[[-14 -11  23  44  26]
 [-34  37 -40 -29  19]
 [-43  38  34 -39 -12]
 [-30 -26  14  17  34]
 [-54 -25  28 -28 -10]
 [ 48  31 -46  36 -41]
 [ 27  25   4 -37 -30]
 [-26 -24  26 -30  27]
 [-38  30  26  14 -32]
 [-39  28  33 -23 -12]
 [-52  -6  29   0 -17]
 [ -3  36 -29 -36  22]]
->
[[ -3  36 -29 -36  22]
 [-52  -6  29   0 -17]
 [-39  28  33 -23 -12]
 [-38  30  26  14 -32]
 [-26 -24  26 -30  27]
 [ 27  25   4 -37 -30]
 [ 48  31 -46  36 -41]
 [-54 -25  28 -28 -10]
 [-30 -26  14  17  34]
 [-43  38  34 -39 -12]
 [-34  37 -40 -29  19]
 [-14 -11  23  44  26]]

[[-42  23  34   7 -24 -17  25]
 [  7  -9 -43 -27 -60  24  -8]]
->
[[  7  -9 -43 -27 -60  24  -8]
 [-42  23  34   7 -24 -17  25]]

[[-24 -59 -45  -5 -36]
 [-26   5  54  27  24]
 [-62  12  15  64  -7]]
->
[[-62  12  15  64  -7]
 [-26   5  54  27  24]
 [-24 -59 -45  -5 -36]]

[[ 61   8 -29  10  13  30 -11]
 [ 61   4 -16  -5   9  30 -25]
 [ 60   9 -26  11  15  30 -14]
 [-10  26  13 -19 -11 -14 -29]
 [ 59  11 -28   8  15  29 -11]
 [ 57   5 -13  -6   7  29 -26]]
->
[[ 57   5 -13  -6   7  29 -26]
 [ 59  11 -28   8  15  29 -11]
 [-10  26  13 -19 -11 -14 -29]
 [ 60   9 -26  11  15  30 -14]
 [ 61   4 -16  -5   9  30 -25]
 [ 61   8 -29  10  13  30 -11]]

[[  1  -2   5  -7  -6  12  -5  -5   2   8 -11]
 [  1   0   0   0   2   0   1   0   0   0   1]
 [-14  -2 -19   0 -68  42 -25  22  -3  27 -26]
 [ -8   1 -15   6 -32  12  -9  17  -5   7  -4]
 [  2  -3   4  -7  -3   8  -4  -5   3   6  -9]
 [  1  10  -8  24  50 -59  28  10 -10 -40  53]
 [ -1  -2   3  -3   0   3  -1  -2   1   3  -4]]
->
[[ -1  -2   3  -3   0   3  -1  -2   1   3  -4]
 [  1  10  -8  24  50 -59  28  10 -10 -40  53]
 [  2  -3   4  -7  -3   8  -4  -5   3   6  -9]
 [ -8   1 -15   6 -32  12  -9  17  -5   7  -4]
 [-14  -2 -19   0 -68  42 -25  22  -3  27 -26]
 [  1   0   0   0   2   0   1   0   0   0   1]
 [  1  -2   5  -7  -6  12  -5  -5   2   8 -11]]

[[45 28]
 [40 45]
 [29 29]
 [48 30]
 [38 39]
 [50 32]
 [50 47]
 [40 34]
 [36 38]
 [64 33]
 [51 25]]
->
[[51 25]
 [64 33]
 [36 38]
 [40 34]
 [50 47]
 [50 32]
 [38 39]
 [48 30]
 [29 29]
 [40 45]
 [45 28]]

[[ 15  -3 -40 -19 -15 -19 -24  -9 -10   0  22   2   8]
 [ 12 -24 -27 -21   6 -14  14 -12 -26  22  14   5 -49]
 [-29  39  36  27  12  -7  -1  28  40 -54 -34   8  25]
 [ -9 -29  25  -8  21  21  13  -7 -24  24  17  -6 -26]]
->
[[ -9 -29  25  -8  21  21  13  -7 -24  24  17  -6 -26]
 [-29  39  36  27  12  -7  -1  28  40 -54 -34   8  25]
 [ 12 -24 -27 -21   6 -14  14 -12 -26  22  14   5 -49]
 [ 15  -3 -40 -19 -15 -19 -24  -9 -10   0  22   2   8]]

[[ 20  -8 -21  -8 -20  10  17   8  16]
 [ 42 -53  26  29  32  17 -12  24 -20]
 [ 38 -41  -1   8   0  16   4  22   0]
 [ -7  11 -15  -6 -15  -1   8  -3  15]
 [-52  52   0 -12  -1 -22  -7 -28   0]
 [  0  -4   0   4  -2   0  -1   3   2]
 [-21  -2  24 -22  31  -1 -19  -4 -28]]
->
[[-21  -2  24 -22  31  -1 -19  -4 -28]
 [  0  -4   0   4  -2   0  -1   3   2]
 [-52  52   0 -12  -1 -22  -7 -28   0]
 [ -7  11 -15  -6 -15  -1   8  -3  15]
 [ 38 -41  -1   8   0  16   4  22   0]
 [ 42 -53  26  29  32  17 -12  24 -20]
 [ 20  -8 -21  -8 -20  10  17   8  16]]
---
[[ 40 -17 -20 -16 -29]
 [ 50 -11 -21   9 -37]
 [ -6 -12 -12 -66   6]
 [ 16  39  -9  32  16]]
->
[[ 50 -11 -21]
 [ -6 -12 -12]]

[[-17  33  24  43  47]
 [-29 -42 -48 -12  41]
 [ 36 -16  -2  -1   4]
 [ 13 -25 -45 -48  51]
 [-27  22 -36 -11 -51]]
->
[[-29 -42 -48]
 [ 36 -16  -2]]

[[ 63 -65 -69]
 [ 32 -27  53]
 [ 33 -31  31]
 [ -3  -4  45]]
->
[[ 32 -27  53]
 [ 33 -31  31]]

[[-57 -55 -58]
 [ 47  49  48]
 [-37 -39 -33]
 [ 49  49  52]]
->
[[ 47  49  48]
 [-37 -39 -33]]

[[ 50 -40 -27]
 [-35  25  20]
 [-39  34  23]]
->
[[-35  25  20]
 [-39  34  23]]

[[ 40  20  11 -49]
 [ 24  -8  20 -58]
 [-12  13 -45  44]]
->
[[ 24  -8  20]
 [-12  13 -45]]
---
[[-14   6 -13 -52   1]
 [-20  33 -53 -26  42]
 [ -6  23 -44   5  46]
 [  0  31 -26  17   9]]
->
[[  6 -13]
 [ 33 -53]]

[[ 52 -14   1 -30]
 [-52  22   1 -29]]
->
[[-14   1]
 [ 22   1]]

[[ 67  28  16]
 [-60 -48 -23]
 [-11 -23  43]
 [-44  28 -38]]
->
[[ 28  16]
 [-48 -23]]

[[-62 -12 -46   3]
 [-53  10 -29  -8]
 [-69  29 -42  -9]]
->
[[-12 -46]
 [ 10 -29]]

[[-10   5  15]
 [-11 -17   3]
 [ -2  60 -38]
 [  1  15  10]]
->
[[  5  15]
 [-17   3]]

[[ 47  22  10  20 -58]
 [ 36  41  -4 -24  19]]
->
[[22 10]
 [41 -4]]

[[ 10  21  -3]
 [-39  17 -18]
 [-36  50  20]
 [ -7 -43 -18]
 [  5  48 -19]]
->
[[ 21  -3]
 [ 17 -18]]
